Each row has a hidden stage along a path, written after it and counted from one end. A new block has a new path.
[  48 -123   98  143   61  111  102  -13  -36   78 -117  102  178 -134
  206   88   80   11  -79   12   53  302  -92  295   98   66  -25   71
   29  -82   43  -88 -164  -19   99   57]  9
[  39    6  -20   24 -113  208  -37 -200 -302  482 -344 -131   37   84
   93  369   35   81  237  -19   42  -54   22   59  275    1 -187   53
  158 -312   21   42 -187 -123  -52  -54]  6
[ 108   64 -114  -16   65 -175 -126  135  -63 -263  287  129 -147   10
 -112 -377  270 -116  -94  143   70   27  -21 -192 -340   51  -27  -41
  -91    7  -84 -135  130   28  -82   50]  13
[  86   44 -108   15   70 -186 -120  160  -75 -322  330  102 -185   17
 -147 -356  262 -120 -101  160   56    3  -17 -189 -431   27   48  -55
  -86  -28  -66 -123  130    8 -101   51]  14
[  85  -88  -57  -76  143  154 -163   -7 -101  322 -259 -150 -109  -11
 -181  221  176  356  162   88  -45   55   -9   67  181  156  -80  -64
  -65 -298   48  136 -166  -90 -127 -103]  10
[  44   53 -153 -205  -60  221 -209  -29 -126  498 -241 -250 -212  220
 -182   33  -94  164  -55    0  -14   17 -189  -31  262   34 -148  103
  -80 -140  169  135 -184  110 -163 -145]  23
[ 140 -219   41   79  402  150 -194  139   23 -201  -41   54   39 -121
 -143   64  240   89 -145  197  -32  257 -256  320 -152  326  405 -182
  -99 -112  290   42 -300   10  -18  -46]  14
[   7  -10  -56 -107  -40  311 -212   34 -207  461 -272 -268 -245  159
 -161  196  -62  179  -47  -10  -26   32 -210   77  189   58  -42   26
  -46 -195  195  196 -243   52 -150 -229]  23
[ -77   63  -20  -55 -114 -151  226 -271 -195  154   34   72  111   97
    1   98  -36 -242   50  -16    3 -245  253 -340   18 -274 -330  170
   97  -24    3 -155  157  -89   77  122]  4
[  18  -19  -14  -12  -25  119  -88    2 -239  320 -181 -147 -171   -6
  -89  244  170  251  199   18  -10  -32   75  -26   84   23 -187  -38
   10 -304  -68  116  -67 -151 -122 -126]  9
[  18 -181  182  236   18  291  140 -124 -141  279 -342   26  279 -123
  320  410   -5   24   17  -35   46  300 -121  472  265   61   38   76
  159 -214  129  -24 -329  -89  131   16]  7
[  -4   44  -86  -75 -153   63   14 -198 -250  518 -254 -178  -81  118
  -47  273   30  194  285  -16   -1 -161  184 -154  255 -122 -358  103
   77 -332  -89   43  -16 -149 -109  -23]  6
[  15 -235   46   55  140  183  133  -67   85   94 -146  -26  218   -8
   30  137 -168  -33 -324    7  -54  322 -268  388   97  -12  256  182
  -26   31  408  -16 -379   99   49   55]  20
[ 138  -20 -195  -15  -31  198 -258  -13 -166  285 -189 -243 -156  200
 -118   63   30  153   63   98   33   52 -228  143   41   94  155   30
   30 -312  152   75 -303   20 -246  -68]  18
[ -78   54   31  104 -205 -112  260 -226 -193  128   47   88  127   83
  187   67  -48 -260   57  -13   82 -130  212 -170   -1 -292 -278  198
  167 -124  -97 -223  160  -96  114  180]  4
[ 150   46 -216    6 -101  133 -260    8 -190  198  -89 -179 -163  222
  -57  -80   56   41   36  101   85   40 -226   74  -44   73  117   50
   50 -260   72    0 -227   45 -240  -34]  18
[-206  -95  136   80 -102 -170  376    6  -93   92  112  -21 -133 -125
  -50  171   48  166   65  -40  -62  -63  400 -182 -122 -384 -363  144
  -26 -198 -222  -22  278 -245   48   56]  8
[  -9   76    6  -99  -31  -98   65  -30 -249  -21  125  123  -32  -71
  -73  -16  172 -192  -77  -57  -16 -101  111 -301 -167  -81 -268   20
  -12  167    0  -32   81  -58   -2  -86]  9
[ -80 -123   -8  123    3 -134  157  104    1 -162  236  -49 -164   14
 -137  -79   25   44 -124   97  -24   44   82  -19 -352 -235   89  103
  -58 -176   -9  -65   83  -84  -65   99]  17
[ -25 -166  128   64   87  283   63   40    3  175 -177  -25   94  -25
   93  123 -157  -28 -344  -29  -10  344 -311  388  149   43  132  124
  -46   27  320   27 -303  127  106  -63]  23
[-214 -135  156  104  -90 -150  454  -86  -41  156   37  -11    2 -116
   19  242  -36  148   54  -44  -69  -26  395  -97   -2 -406 -348  205
    9 -207 -159  -68  223 -231  108  128]  7
[ -68   41   48   57  -40  -43  132 -260 -241   70   17   96  151  126
   64  175  -43 -377   14   56   41 -230  122 -189  -22 -169 -113   71
  162  -94  117 -177   76  -68  154  105]  1
[-253  -65  132  151  -98 -188  377 -168 -151   80  121  -25  -50   57
  -41  279  -70  -69  133   58  -30 -300  447 -271 -138 -455 -246  129
  102 -338 -116 -132  337 -254  137  176]  2
[ 187  -16 -197 -216  315   97 -465   85 -173   26  -68 -126 -251   73
 -481   38  330  184   70  208  -77 -127 -143 -148 -143  333  187 -260
 -139 -161  235  191 -208  -17 -266 -211]  14
[  73  -87   29  203 -129  311    6   20   48  305 -229  -40  121   98
  375  -93 -204  -16 -242   -6  162  510 -418  568  287   53   84  251
   53 -157  113 -126 -312  196   75   93]  23
[ -30   82  -53  -50 -103 -147  189 -319 -148  152   23  104  191  147
   56   18  -66 -309   29   23   43 -208  187 -293   77 -226 -284  194
  114  -21   38 -220  130  -29  106  188]  3
[  16  -90  -50 -146  116   98  -69  -58 -111  402 -261 -184 -132   -8
 -260  303  134  399  196   47  -94  -55  125  -62  217   39 -200  -18
  -82 -297   42  168  -97 -138 -127 -104]  9
[ -29 -121  -16  126  104 -159   42  189   21 -251  273  -29 -244  -27
 -200 -133  172  134  -49  180  -11   38  100  -37 -412 -115  114  -17
 -105 -262  -80  -54  139 -109  -86   89]  15
[-229  -18   22 -101 -132 -126  238   82  -36  155  176 -150 -334   69
 -257  -39 -132  119 -174  -42  -96 -103  211 -298 -136 -409 -315  202
 -158  -59  -50   39  270  -43  -37  -27]  23
[ -49 -149  -18   38  204 -223   67  183  108 -249  276  -13 -242  -60
 -316 -144  196  227  -44  200  -67   13  185 -122 -363 -106   49  -34
 -189 -228  -76  -33  209 -111  -69  109]  14
[  45   57 -107  -62 -158  256 -189   20 -170  454 -217 -219 -205  203
  -17    9  -88  102  -51   -8   61   95 -236   92  201   24 -103  114
   -6 -195   84   80 -189   98 -138 -125]  23
[ -44   88  -13   71 -130  -82  132 -267 -215  117   30   74  121  188
  115   63  -58 -350   68   70   92 -224  141 -213   12 -208 -194  128
  174 -160    8 -235  140  -46  128  174]  1
[  97 -159  -37  149   21  188   17  -33   48  117 -139  -53  158   69
  152   -8 -111  -11 -197   63   60  362 -316  450   85   38  265  181
   41 -147  237  -93 -360  102  -16  119]  19
[  61   39 -164 -151   23  -77  -72  -28 -145  -85  159    4  -68  119
 -227 -161   51 -224 -210   41  -38  -84 -100 -229 -255  -54   50   68
  -46  148  226  -39  -84   71 -131  -37]  18
[   7  -11  -15    3  -98  127  -17  -84 -243  421 -244 -155 -103   24
   -6  286   95  230  226   -9    6  -36   99   -6  186  -39 -249   36
   63 -324  -80   76  -83 -156  -92  -79]  8
[  35   38  -85   21 -190   92  -33  -87 -206  490 -243 -180 -133   89
   56  162   78  281  295    9   70   -6  111   -2  240  -70 -324  106
   75 -420 -208   18  -21 -134 -123   -1]  8
[-228 -102  185  189  -73  -77  352 -150 -201  104   29  -26  -10   -3
   11  396  -51  -46  129   30  -36 -223  361 -127 -105 -372 -169   88
  128 -331  -60  -74  203 -270  129  109]  3
[  63 -152  172  300  -39  291  133 -107 -125  244 -315   76  322 -115
  453  296  -11  -41  -14  -37  118  394 -192  558  263   85   46  115
  193 -201   75 -105 -344  -36  155   64]  7

Each row has a hidden stage along a path, written after it and counted from one end. A new block has a new path.
[  14  -82  181  -10   72   16  -37    6   -8  -52   66 -130  122  -28
   -1   29  106   72    4   70   51   79   44   65   24  122 -105  102
   52 -124  163 -296  -79   99    8   45]  12
[ 198 -262 -117 -274  186  112  -89  109  113  172  -34  209  375    9
   19 -174 -225 -269  -42   31 -134  -94   64 -276  210  134 -187   54
 -329 -186 -239   62   86  183 -126  -99]  19
[-174 -198  379  103 -163 -294 -193 -309 -128 -134   11 -118    4  -47
   99  100  311  124   15  -57  231  162   47  299   40  154    0   47
  248 -266  322 -384 -244   32 -179  -34]  9
[ -52 -435   26  -45 -140 -202 -415 -134   33 -173 -277  -82  199  149
  110   16  313  -30  -35 -172 -197  -61   97  118  359  434   17   34
 -135 -462 -159  -67   -7   17  -78 -129]  19
[  11 -138   91  283   24  -59 -217  156   40 -265 -101 -324 -122  160
  -35  144  519  186   65  -70  -48  222  166  201  161  305  124   -1
   16  -83 -153 -193   67    5  193  114]  16
[  29   58  272  147   88  -28  101  -11  -62    4  191  -90  -20 -164
  -39   59  115   92   89  123  308  348   38   52  -65  -86  -33   41
  151  102  208 -326 -117  177  -29   56]  10
[ -12  123  -85 -179  115 -159   90 -112 -223  379   20  174  221  102
 -203 -143 -194 -121 -273  -23  345 -250    2 -157 -345   39 -232  249
  147 -188 -126  199   49 -113  -32   92]  12
[ 266  -19 -130 -157  345  281  225  386  197  120  105  -40  173   21
  -94  -26 -312 -181 -136  120  -10   -9  146 -186 -197  -72 -204   33
  -91   96 -216   85  182  152  216   79]  14
[  60 -259  158 -215  106  -12  148  -62   99  209  158  178  144 -170
  189  -72 -500 -288 -136  -43  164  -13   86  -44 -306 -277 -164  -48
  110   25   68   34  -69  183 -195  -85]  6
[ 127  -21 -243    9   15   52  139  194   77   37  -40 -404  108 -358
   37  126  -26  159   27  -40 -148  460  -40 -251  128 -230  129  -97
  -34  195 -449  172  326  179  426 -297]  21
[ 119   34 -226 -154  250  211   96  286    4  306  152 -247  168 -230
   30  -98 -210  113  -22  -43 -281   73  -46 -377  -47 -225  -44   15
  -76  200 -404  134  373   -5  306  -78]  18
[  39 -262  297  155 -134 -291 -155 -155  -41  -70   41   23 -122  -85
   37  -21  148   19   28 -101  172  213  144  182  -85   33   97 -108
  132   48   86 -140 -109  133 -238  -22]  2
[ 150  -34  -44  212  212  197   31  309  152 -153  -92 -110   -1  203
 -124   69  148  -37   42   39   31  109  135    3  -10  206    1  133
 -126   61 -235   -7   80  198  234  243]  15
[ -97 -512  198 -259 -137 -283 -166 -384   13  126 -113  350  216   83
  224 -141 -363 -378 -234 -230  126 -363   99  134 -243   87 -150   54
   91 -371   92  127 -206   80 -438  -69]  4
[ -20 -251   91 -187   31  -89  127 -160   63  168  -19  222  176    6
  128  -46 -458 -336 -225  -95  259 -165   72   26 -366 -121 -170   81
  135 -140   12  172 -114  150 -164  -10]  7
[  61   86  140  233   92  -25   27  214  -20 -126  156 -466 -175 -119
  -75  192  380  303   50   52   85  447  122  128  -26  -38   81  -98
  220  156  -13 -289  115  -12  300   15]  13
[-139 -178   81  364 -282 -329  -80 -201  -72 -211 -280 -194 -225   93
   -6  121  221  137  -77 -301  161   76   63  282 -330  124  258   93
  264   52 -191  239  -12   89  137  131]  2
[ -72 -307 -166   -3  -28  -29 -233  -80   53  -96 -441  126  260  408
  -12  -55   56 -204 -125 -199  -84 -380   33   14   72  510  -50  338
 -217 -425 -344  282   -1  104   34  177]  18
[  21 -159  197  -41   53  -91 -177  -38  -31  -57   34  -45  134   74
  -31   -9  212   20  -30   48   70   16  110  111  107  260 -131   66
   20 -268  158 -316  -98   21 -112   28]  13
[-130  -90   49  110  -34  -60 -160  -33  -68 -133 -140 -302   46  133
   -5   78  294  201  -43 -118  -79  -67    8  140  -17  284   15  197
  104 -210  -59 -101   29  -44  204  130]  14
[ -84 -233  148    6 -157 -200  -80 -194  -85   50    3 -137  -13 -179
  138  -54  -77  125  -53 -217  -77   -7  -14   63 -242  -81   82   14
  194   54  -11   41   18   57  -42  -46]  2
[  39 -209 -148 -108    4 -138 -191  -99  -50  132 -233  233  294  172
  -73 -137    5 -217 -100  -99   68 -155   39 -155  150  304  -83  173
 -209 -327 -325  214   41   76 -120  -32]  19
[   8 -234   72  -85   51  -94 -329  -16  -61   51   -4  -48  171   66
   43 -100  238   50   13  -68 -165  -53   71  -22  247  278  -64   42
 -104 -271  -82 -200   45  -65 -116  -31]  17
[   8 -139  105  122   70   13 -240   95  -17  -99    1 -214   36   57
   13    3  366  171  114  -35 -155  109   65   42  223  251   32   63
  -74 -102  -70 -267   50   14   61   82]  16
[  77   47    8  297   86  -32 -117  155  -79  -13   23 -195  -77  -51
 -104   30  421  206  182   -6   51  407   44  -90  217   89  154   17
  -76  143 -273 -117  144   79  141   47]  18
[ -77  -90   13  -28    9  -90 -271  -53 -184  154   47 -215  136 -118
   59 -100  258  257   78 -114 -225   54  -68 -139  228  112   29   78
  -34 -116 -163 -154  150 -106   24  -75]  18
[-139 -202  271   92  -75 -100    6 -162  -32   16  113 -180  -77 -252
  256   47  -70  112   48 -157   43  187  -21  126 -209 -239   92  -20
  253  130  115 -134  -73  122  -38  -29]  5
[  83 -481  183 -110  -68 -107 -111 -193  144  -53 -151  385  185  132
   96 -144 -299 -386 -105  -97   94 -242  137  103 -142  200 -113   89
 -109 -204   75   76 -223  315 -388   56]  2
[ 127 -100 -238 -230   36   47   73   19   17  209  -54  -43  372 -298
   30  -77 -259  -53  -21    3 -112  163 -100 -378  185 -112  -60   52
 -190  -22 -338  190  193  229  120 -288]  21
[  -9 -262    8 -240   24  -96  -90 -152   31   15 -226  235  335  321
  -58  -69 -166 -319 -282  -41  153 -420  108   77 -128  377 -275  254
  -26 -512   19   94 -138   51 -143   88]  12
[  11 -114   95  240  -97 -115   70  -11    6  -73  -25 -201 -178 -131
   33   62   -5  126   -4 -165   64  210   50   90 -313 -131  180  -10
  190  274 -144  118   63  175  144   66]  2
[ -59 -203  135  -19    8   20  160  -32  118  -26   20 -153   27 -143
  208  116 -269  -68  -93  -97   82   94   48  104 -302 -215  -21    9
  214   53   31   21  -39  182  105  -26]  7
[  40 -158  112  -42   62  -58 -108   37   28  -80  -14 -113  107   99
  -28   41  144   -7  -97   13   41   -3  136  116   14  214 -115   39
   53 -235   46 -183  -23   15   21   22]  13
[ 140  -79  310  214   99   -6    3  127   97 -243  102 -123  -64  -10
  -67  149  303   25  100  177  272  419  195  206  106  112  -26  -57
   58    0  222 -433 -157  234  -21   60]  11
[ 120 -208  184  250  -44 -132   29   17   92 -137  -24   24 -174  -22
  -12   47   15  -76   18  -74  223  255  173  158 -217  -34  127  -77
   89  206  -63   37  -65  270  -65   81]  2
[  92   13   69   -9  148  -17   69   72  -23   62   63   -4   93   48
 -132    3   13  -53  -94   83  237   65  106   -7 -121   66 -140   89
   69  -67    2  -94  -11   70   30   77]  12
[ -19 -228  169  172   -5 -112 -360   10  -26 -200  -97 -137   10  181
   -2   28  515  116  102  -59  -66   84  126  168  295  422   44   64
  -76 -254  -22 -300  -42    8  -49   93]  16
[  62   19  145  -21  117  -56  151  -27  -44  132  130   71   83  -68
  -71   -3 -117  -97  -81   88  359  134   71  -13 -202  -94 -141   66
  141   -1   97 -101  -81  127  -66   30]  10
[  49 -141  -81  -87  -13  -67  156  -66    8  196  -69  105   83  -47
    4 -123 -451 -147 -200 -175   70 -180    7 -111 -486 -146  -34  114
   94  132 -237  404   92  159   24   56]  2
[-181   48  117  -11  -38  -75  127 -106 -147  129  156 -440   -7 -328
  143  102  -47  307  -66 -113   13  174 -102   25 -292 -300   21   47
  390  101   56 -103   94  -60  259  -86]  9
[ -75 -116 -118  -29  -89  -30 -132 -111  -95   61 -138 -210  260 -203
   86  -29   98  185   86 -114 -216  125 -167 -207  267   80   72  161
 -117 -109 -254   32  128  122  149 -158]  20
[ 234   49  222  156  265  185   72  332   98  -96  290 -233  -47 -154
  -86   76  224  150  180  240   76  476  151    1  131  -42  -38  -92
  -17  220  126 -474   19  199  100   57]  13

Each row has a hidden stage along a path, written after it and counted from one end. A new block has a new path.
[  97  112 -117   -9 -153  146  237 -213 -177  -28 -112 -163   19   -8
   39  -91  -32  -50   90  194 -394   27   74  186   29  136    8 -168
   89 -176 -101  -66  235 -186 -175  -73]  6
[  77 -131  250 -190  123  -34  -89 -246   77  191  -92 -311   36  145
   58  153 -186   75  -63  123   85   49   30  102   35  186  -12   26
 -303 -275   56  208  215   56  150  -55]  24
[ -28  -76  -28 -112  127   33  265  137 -427  -35  238 -148  233 -144
   92  103 -293  144  -42 -293  -21   94  135  -48 -186  -21 -114   14
  -17  -33  -16    5   12  134  -49  -16]  6
[-121   51  -20 -163  214  -47  154  245 -197  139  309  -47  173 -245
   30  -70 -102  124   21 -157   53  159  100 -276 -215   10 -193 -224
  -33  -70   35  -49  -86  105  -96   43]  22
[  29  199  -40  -82 -107  133  242 -152 -111  117  -94 -307   57    0
   31  -96  -35  -47  122  198 -351   45   64  130   20  143  -36 -312
   37 -409  -13  -10  263 -150 -198  -94]  24
[-181  172  -92  162  354   34  324  600 -256  -54  -28   17   50 -163
  -35 -388    4  225   34 -123    7   14  132 -378 -405 -220 -379  169
  235  390   73 -127   98  114   63  -53]  21
[  12   79  119 -126  206 -170 -256 -308   37  367 -230  -62  146  118
   80   96 -110  -35  -36  308  190  134    6  120  -56  388 -216    9
 -274  123  307  196  -21   80  -63   -7]  16
[ -75   96 -141  249  175   91  221  473 -292 -199  -65   80  -33 -149
   81 -271    6  176   77 -167   30 -104   96 -215 -391 -390 -372  382
  233  549   97 -180  119  137  146 -117]  9
[  40 -127    3   75 -115  278  236  281   62 -368   99 -149 -214  -29
  158   -9  -10  206   34 -254  -50  -86   81 -208 -227 -478   38  401
  305   93   46 -137  332   70  334  -95]  27
[  46   84  116 -142  311 -189 -256 -151   89  360 -153  -32  141   81
   52   -2  -52  -27  -82  231  234  163  -32    9  -91  340 -225    8
 -216  117  255  164    4  163   -1   -9]  17
[  61 -265  361 -256  -21   47   84 -318   23  114  -64 -536   15  190
   43  273 -327  169  -53   75  -98    1  144  165  128  167  159  -36
 -373 -581  -83  238  330  -74  177  -55]  28
[ 230 -159   19 -132  -97   55 -160 -376  195  -33   30    4 -112   39
  114  113   11  -54  -49  166  -25   86  -34   96   77  131  129   51
  -72  -23  -45    3  135  -37   93    5]  6
[-118  -43   22 -165   62   45  216  161 -229   29  321 -163  138 -201
   91   85 -200  169   41 -233    8   99  145 -197 -187  -85  -96 -133
  -36 -163   44  -27  -18   73  -46   22]  24
[  74 -239  -44   83  -21  192  151   11  -38 -360   23   46 -117   15
  134  102 -123  180  -91 -134   17   13  107  -95 -175 -166   57  513
  214  420   24  -34  159   30  239   11]  4
[-205  190 -109  -56  168  -94   82  144 -387  191  127   40  307 -205
  135   50 -181   70   76 -118  144  137  129 -122 -324   72 -378  -56
   -9  274  348   -7 -231  159 -251   26]  15
[ 275 -285   28 -164 -181  127 -158 -520  267 -140   69    4 -132  101
  164  290  -59  -41 -121  123   -4  129  -26  131  120  173  286  180
   -4    3  -18   60  141  -45  136   50]  4
[  73   51  139 -167  418 -201 -221    9  131  351  -54  -50  119   38
   -1 -100  -12    5 -121  155  248  183  -65 -106  -94  279 -216  -45
 -206   26  136  132   47  214   82  -20]  19
[  32 -144  -71 -109    5  165  361    6 -402 -193  254 -180  228  -61
  144  257 -360  134 -105 -356  -77  146  139   17 -147    0   64  164
  164  -24   18   52   77  108  -45   10]  3
[  11 -175  -49 -132   24  163  394  -20 -434 -179  267 -205  256  -52
  131  287 -413  156 -125 -360  -79  163  169   25 -126   56   86  138
  127  -59    0   86   65   91  -66   29]  2
[ 158  -43 -106  -13 -191   21 -492 -386  462  -29    8  379 -277  -66
  229   97  268 -133   82  308  234   59 -106  -60  -70  -22  -45  202
   23  497  284 -126 -106    1   93   59]  12
[  92 -111  161 -146  205  -46 -155  -36  156  125   38 -108  -12   47
   81   58  -68   75  -83   18  223   82  -29  -82  -81   46  -78  121
 -159  -28   98  106  132  173  218  -32]  23
[-142  137 -151  259  160   74  221  444 -340 -158  -95   91   -4 -160
   90 -248  -21  183  116 -130   34 -110  124 -200 -409 -347 -423  350
  198  583  156 -165   61  107   75  -99]  10
[-137   79  -60  152  310   36  192  504  -82  -95  -13   93  -56 -140
  -11 -331   57  224   13  -69   78   11  106 -404 -365 -229 -311  253
  204  466   77 -127   85   94  155  -19]  22
[   7  130   -5  -71 -240  216  364 -163 -157   -5  -83 -410   16   21
   56  -11 -107   21  153  133 -453   -9  139  159   28   47   55 -254
   69 -493  -44  -24  335 -220 -160 -103]  26
[  44  104   10 -100 -258  213  315 -211  -93   -2  -71 -410   -6   38
   70   21  -90    0  136  137 -428    0  108  174   59   53  100 -252
   51 -525  -46  -17  349 -206 -130  -99]  26
[-133  138 -154  268  158   78  210  449 -328 -167  -95   95   -4 -156
   97 -251  -11  174  115 -126   41 -109  117 -198 -414 -356 -423  367
  215  598  166 -165   63  115   83 -105]  10
[ 201 -243  182 -164   61    9  -70 -406  -11   53 -108 -244   61  198
   92  263 -261   39 -147   93   28   76   27  242   92  269   99  178
 -243 -135  -18  224  216   42  148  -42]  5
[ -25  415 -126  -54  164  -36  194   31 -146  310 -156 -132  172  -65
  -64 -358   84 -102   97  316 -306  159   32    7  -76  320 -235 -443
   79 -191   43  -50  122  -92 -337  -58]  19
[  32    3  -70  108   19  185  114  282   74 -233   36    3 -163  -62
  133 -127   77  123   38 -131   51  -32   13 -228 -267 -367 -110  342
  293  273  122 -138  226  116  241  -87]  24
[-138  -86   -2  155  -11  228  358  366 -142 -328    3 -120 -142  -75
   89  -77  -98  309   70 -203  -77 -112  211 -267 -309 -422 -108  393
  236  270   56 -113  228  -16  239  -50]  26
[-163  156 -101  158  379  -29  142  530  -84  -21  -56  183   -8 -160
  -27 -388   99  193    4  -20  112   62  103 -439 -410 -140 -374  234
  225  602  151 -137    2  119   87   11]  19
[  87 -228  -19   61   17  147   82   14  -14 -290   17   52 -119    8
  124   78  -96  156  -82 -104   48   10   81 -101 -165 -154   21  463
  143  383   16  -34  149   52  244    1]  5
[  45  206 -157   79  225    2  -90  295  158   13  -21  229  -55  -96
   88 -293  236  -16   -1   48  161  116  -78 -287 -306 -106 -264  193
  300  494  249 -157   42  197   81  -36]  18
[ 119 -250  238 -179   -2   67  -80 -162  168   -8   57 -278  -72  116
  139  250 -173  134  -70  -57  130   14   28   12  -12  -51   95  202
 -166 -214   66  129  241  105  293  -51]  26
[ -77  437 -153   -6  159   -8  292  106 -219  267 -174 -133  172  -92
  -87 -416   84  -63  127  298 -358  136   75  -32 -114  274 -266 -438
  127 -150   23  -83  131 -126 -359  -58]  19
[-179  187  -99  166  374   29  322  623 -258  -46  -25   18   57 -162
  -30 -399   11  220   29 -136   12   23  123 -379 -413 -220 -394  169
  242  396   86 -127   98  134   61  -59]  21
[ -13  -23  -32 -233  183 -150 -265  -37  302  195  311  305  -42 -245
   25  -86  172    7  -26  155  204  270   -1 -393 -119  196  -79 -242
  -80  199   72 -103 -256   33  -54  196]  19
[ 221 -280  158 -166   14   62  -48 -446   11  -20  -73 -232   49  216
  119  330 -285   39 -178   49   31  101   29  249   94  259  171  250
 -168 -107    4  231  224   48  157  -22]  4
